Below are the code and all the weights of a small trained network. Each question names an input and a target symbol and asks about switching units off, where a switched-off unit gives its printed mean instead of its output.

import numpy as np


def w(rows, s, z=0):
    codes = np.array(rows[::2]) - 128.0
    scale = np.full(codes.shape[1], s)
    scale[-1] = z or s
    return codes * scale


def f(y):
    return y / 2 * (1 + np.tanh(0.7978845608 * (y + 0.044715 * y**3)))


def softmax(a):
    e = np.exp(a - a.max(-1, keepdims=True))
    return e / e.sum(-1, keepdims=True)


def log_softmax(a):
    a = a - a.max(-1, keepdims=True)
    return a - np.log(np.exp(a).sum(-1, keepdims=True))


def net(x, mask):
    ids = ['ΓΛΨεθμφ'.index(c) for c in x.split()]
    T = len(ids)
    res = E[ids] + P[:T]
    u = 0
    for l in range(2):
        r = res
        for j in range(3):
            rows = slice(4 * j, 4 * j + 4)
            q, k, v = (r @ M[l][rows].T for M in (Q, K, V))
            z = softmax(np.where(np.tri(T) > 0, q @ k.T / 4**0.5, -1e9)) @ v
            o = O[l][rows]
            res = res + np.where(mask[u + j], z, o[:, -1]) @ o[:, :-1]
        u += 3
        y = f(res @ A[l][:, :-1].T + A[l][:, -1])
        res = res + np.where(mask[u : u + 12], y, B[l][:, -1]) @ B[l][:, :-1]
        u += 12
    return log_softmax(res[-1] @ U[:, :-1].T + U[:, -1])


Q, K, V, O, A, B = {}, {}, {}, {}, {}, {}
E = w([
[173,110,45,192,154],'Γ',
[53,117,88,142,183],'Λ',
[106,108,186,137,175],'Ψ',
[143,75,43,79,66],'ε',
[113,121,128,188,88],'θ',
[113,55,50,6,38],'μ',
[97,70,139,96,68],'φ',
],0.015)
P = w([
[253,240,61,156,35],'0',
[244,96,72,143,91],'1',
[201,71,93,179,119],'2',
[170,82,110,199,137],'3',
[170,74,117,205,155],'4',
[170,51,134,211,174],'5',
[148,64,137,221,182],'6',
[155,54,138,215,186],'7',
[185,45,145,202,203],'8',
[206,109,138,174,197],'9',
[138,198,87,162,140],'10',
[118,110,139,220,203],'11',
],0.0054)
Q[0] = w([
[131,159,163,180,146],'0.h0',
[140,126,133,199,134],'0.h0',
[32,139,117,188,94],'0.h0',
[145,116,116,125,119],'0.h0',
[238,21,168,84,169],'0.h1',
[172,126,133,96,212],'0.h1',
[87,59,143,147,184],'0.h1',
[125,65,150,251,86],'0.h1',
[121,235,173,28,156],'0.h2',
[171,60,238,144,78],'0.h2',
[109,228,97,158,152],'0.h2',
[177,61,255,117,157],'0.h2',
],0.0092)
K[0] = w([
[199,77,148,131,91],'0.h0',
[233,139,106,137,106],'0.h0',
[76,255,109,127,89],'0.h0',
[135,114,121,137,135],'0.h0',
[13,194,28,177,104],'0.h1',
[22,164,133,143,82],'0.h1',
[117,205,186,87,198],'0.h1',
[105,126,124,112,249],'0.h1',
[168,192,17,52,169],'0.h2',
[36,135,109,86,145],'0.h2',
[158,76,130,128,49],'0.h2',
[7,99,42,131,235],'0.h2',
],0.0096)
V[0] = w([
[148,151,155,99,68],'0.h0',
[209,198,177,109,110],'0.h0',
[136,122,136,134,139],'0.h0',
[155,254,81,87,85],'0.h0',
[76,70,75,109,213],'0.h1',
[77,156,231,103,208],'0.h1',
[179,161,124,176,172],'0.h1',
[14,123,6,213,127],'0.h1',
[140,74,186,150,91],'0.h2',
[63,177,41,113,102],'0.h2',
[164,127,143,125,79],'0.h2',
[64,148,143,157,133],'0.h2',
],0.009)
O[0] = w([
[92,90,86,155,130,116],'0.h0',
[179,52,131,77,122,80],'0.h0',
[140,145,130,118,120,127],'0.h0',
[125,2,177,127,184,100],'0.h0',
[126,229,87,135,54,154],'0.h1',
[177,164,114,65,123,1],'0.h1',
[170,56,138,92,123,163],'0.h1',
[48,172,56,131,87,242],'0.h1',
[146,196,152,76,109,185],'0.h2',
[82,57,87,162,163,104],'0.h2',
[129,111,169,121,139,151],'0.h2',
[159,167,108,107,132,126],'0.h2',
],0.0085,0.0056)
A[0] = w([
[66,100,122,92,213,89],'0.n0',
[95,109,255,134,160,84],'0.n1',
[96,173,140,149,68,111],'0.n2',
[147,42,60,3,100,57],'0.n3',
[150,91,151,157,119,121],'0.n4',
[168,154,163,154,187,77],'0.n5',
[177,120,140,219,221,144],'0.n6',
[145,134,208,77,177,118],'0.n7',
[139,137,48,127,142,40],'0.n8',
[177,199,170,78,163,203],'0.n9',
[99,69,234,67,28,213],'0.n10',
[141,64,146,169,76,3],'0.n11',
],0.0074,0.0027)
B[0] = w([
[173,59,121,62,136,125],'0.n0',
[86,127,193,132,188,135],'0.n1',
[126,141,194,155,158,252],'0.n2',
[2,203,154,160,46,156],'0.n3',
[129,154,85,166,99,151],'0.n4',
[71,89,51,155,110,111],'0.n5',
[61,172,93,160,210,196],'0.n6',
[59,92,92,215,117,115],'0.n7',
[93,87,168,100,157,160],'0.n8',
[97,184,152,149,127,150],'0.n9',
[115,122,229,135,199,195],'0.n10',
[102,190,99,159,62,174],'0.n11',
],0.0087,0.0032)
Q[1] = w([
[43,148,118,172,111],'1.h0',
[160,29,244,56,140],'1.h0',
[190,52,34,100,65],'1.h0',
[133,108,146,189,199],'1.h0',
[157,132,81,154,71],'1.h1',
[102,174,73,75,174],'1.h1',
[66,119,124,138,128],'1.h1',
[157,74,55,65,100],'1.h1',
[166,114,151,154,247],'1.h2',
[206,84,79,153,183],'1.h2',
[171,69,134,55,121],'1.h2',
[122,184,154,95,148],'1.h2',
],0.012)
K[1] = w([
[120,172,171,154,195],'1.h0',
[145,9,188,55,59],'1.h0',
[55,58,147,229,134],'1.h0',
[185,52,102,123,144],'1.h0',
[87,176,116,177,147],'1.h1',
[181,110,127,194,68],'1.h1',
[144,159,175,157,151],'1.h1',
[67,58,147,221,161],'1.h1',
[173,168,157,239,87],'1.h2',
[110,81,204,235,108],'1.h2',
[109,67,142,138,216],'1.h2',
[124,172,158,114,138],'1.h2',
],0.012)
V[1] = w([
[118,114,182,171,191],'1.h0',
[168,129,142,186,98],'1.h0',
[83,118,217,166,95],'1.h0',
[213,110,127,154,136],'1.h0',
[72,87,128,8,177],'1.h1',
[136,99,65,80,69],'1.h1',
[94,159,50,97,190],'1.h1',
[95,146,168,100,71],'1.h1',
[154,139,151,165,24],'1.h2',
[55,159,146,118,152],'1.h2',
[116,126,153,114,126],'1.h2',
[83,126,138,36,89],'1.h2',
],0.013)
O[1] = w([
[139,145,67,62,176,200],'1.h0',
[142,69,136,108,183,170],'1.h0',
[164,72,122,4,32,172],'1.h0',
[82,64,88,136,251,101],'1.h0',
[18,249,129,80,115,10],'1.h1',
[116,124,44,41,119,68],'1.h1',
[109,226,56,153,255,110],'1.h1',
[71,66,183,50,137,128],'1.h1',
[139,95,57,19,67,193],'1.h2',
[120,139,223,117,200,193],'1.h2',
[87,117,129,81,112,124],'1.h2',
[32,107,81,119,176,118],'1.h2',
],0.0076,0.012)
A[1] = w([
[11,121,224,124,97,128],'1.n0',
[208,189,144,34,174,105],'1.n1',
[79,185,109,165,83,152],'1.n2',
[182,166,185,61,248,116],'1.n3',
[196,172,192,102,182,123],'1.n4',
[165,253,196,132,162,72],'1.n5',
[159,153,212,110,129,132],'1.n6',
[144,158,56,118,171,159],'1.n7',
[124,169,226,67,189,82],'1.n8',
[204,179,30,80,178,106],'1.n9',
[176,82,177,150,151,69],'1.n10',
[114,101,168,103,80,4],'1.n11',
],0.0081,0.004)
B[1] = w([
[167,110,74,110,226,216],'1.n0',
[105,132,47,74,121,153],'1.n1',
[150,127,204,125,56,132],'1.n2',
[135,147,19,93,53,166],'1.n3',
[163,127,35,66,102,187],'1.n4',
[163,99,143,144,85,160],'1.n5',
[133,201,147,142,131,196],'1.n6',
[77,115,113,62,95,168],'1.n7',
[86,160,184,114,68,159],'1.n8',
[114,139,216,103,69,173],'1.n9',
[77,108,77,126,254,254],'1.n10',
[39,244,166,214,199,197],'1.n11',
],0.0085,0.0068)
U = w([
[135,149,14,209,155,34],'Γ',
[143,160,140,178,72,216],'Λ',
[242,186,79,57,132,179],'Ψ',
[104,30,82,142,2,83],'ε',
[220,9,192,108,133,251],'θ',
[79,105,82,108,129,5],'μ',
[179,119,225,98,141,92],'φ',
],0.0057,0.0026)

Each question gives the input, a string of symbols that net reads in full, and the target symbol t.
The units are the heads (4 rows each of Q, K, V and O) and the neurons (one row each of A and B). Each row of codes is followed by its name. A weight is (code - 128) times the scale printed after its matrix; where a second scale follows, it is the last column's (O, A, B and U).
mask holds one flag per unit, layer by layer, with each layer's heads first. A switched-off unit (its flag False) gives its mean, the last column of its rows in O or B, instead of its output. The means were averaged over made-up inputs and are rounded, as every weight is.
A unit's drop is (log p(t) with every unit on - log p(t) with that unit switched off) / (log p(t) with every unit on - log p(t) with every unit switched off).
The circuit of an input: a set's keep is (log p(t) with only the set's units on - log p(t) with every unit switched off) / (log p(t) with every unit on - log p(t) with every unit switched off). Starting from the 12 units with the biggest drops (on a tie, the unit counted first), units are removed one at a time, each time the one whose removal leaves the highest keep (on an exact tie, the one counted first), for as long as the keep stays at least 0.8.
units of the circuit, in order: the units of the circuit, biggest drop first
most important unit: the unit with the biggest drop
top k neurons: the k neurons with the biggest drops, biggest first
top k neurons in layer l: the k neurons of layer l with the biggest drops, biggest first
which heads matter: for each layer, one digit per head in row order, 1 if its drop is at least 0.15 and else 0, layers parted by /
input Ψ Λ Ψ φ Ψ Γ θ Ψ Γ Γ Ψ Ψ, target Γ: which heads matter	001 / 110
input ε Γ Γ Λ φ, target Γ: most important unit	0.h2
input θ Λ Γ μ θ, target Γ: units of the circuit, in order	1.h1; 0.h1
input ε Ψ Γ Ψ Ψ ε Λ, target Ψ: which heads matter	010 / 010
input Γ Γ θ Γ θ θ Λ θ θ Ψ Γ, target θ: units of the circuit, in order	1.n9; 1.h1; 1.n11
input φ Ψ Ψ θ Γ Λ ε Λ Γ ε, target Λ: which heads matter	110 / 100
input Λ Γ Ψ μ θ Γ ε, target Γ: units of the circuit, in order	1.h2; 1.h1
input μ Ψ Γ θ θ θ Γ θ, target Γ: units of the circuit, in order	1.h0; 0.h0; 1.h1
input θ Γ θ θ μ Γ φ Ψ μ Ψ, target μ: which heads matter	101 / 011
input Λ Λ Ψ Λ, target Λ: which heads matter	001 / 100
input Ψ θ θ Λ Ψ Ψ Γ θ μ μ Γ θ, target μ: units of the circuit, in order	1.h2; 0.n3
input Ψ Ψ θ Λ φ μ ε θ θ θ Γ, target θ: which heads matter	000 / 011
input φ ε θ ε θ, target ε: units of the circuit, in order	1.h2; 1.h0
input θ θ Γ, target Γ: units of the circuit, in order	0.n6; 1.h0
input Γ Ψ θ Λ, target Ψ: top 4 neurons	0.n6; 0.n3; 0.n10; 0.n0
input μ μ Λ, target μ: top 4 neurons	0.n3; 0.n0; 0.n11; 1.n0
input Λ Ψ Γ, target Λ: most important unit	1.h0
input Λ Γ μ, target Λ: top 3 neurons	1.n2; 0.n3; 1.n10
input φ Λ μ Ψ Γ μ Ψ Γ θ θ ε Λ, target θ: top 2 neurons in layer 0	0.n6; 0.n8
input φ Ψ Γ, target Γ: units of the circuit, in order	1.h0; 0.n6
input μ Γ Λ ε, target Γ: most important unit	0.n6
input Λ θ φ Ψ θ θ ε ε θ Ψ Λ, target θ: top 2 neurons in layer 1	1.n11; 1.n3
input Ψ θ θ, target θ: which heads matter	010 / 100
input Λ θ ε, target Λ: which heads matter	001 / 101
input Γ Λ θ θ Γ Γ Λ φ, target Λ: units of the circuit, in order	1.h0; 0.h1
input Γ φ ε, target ε: units of the circuit, in order	0.n3; 1.h2; 1.n10
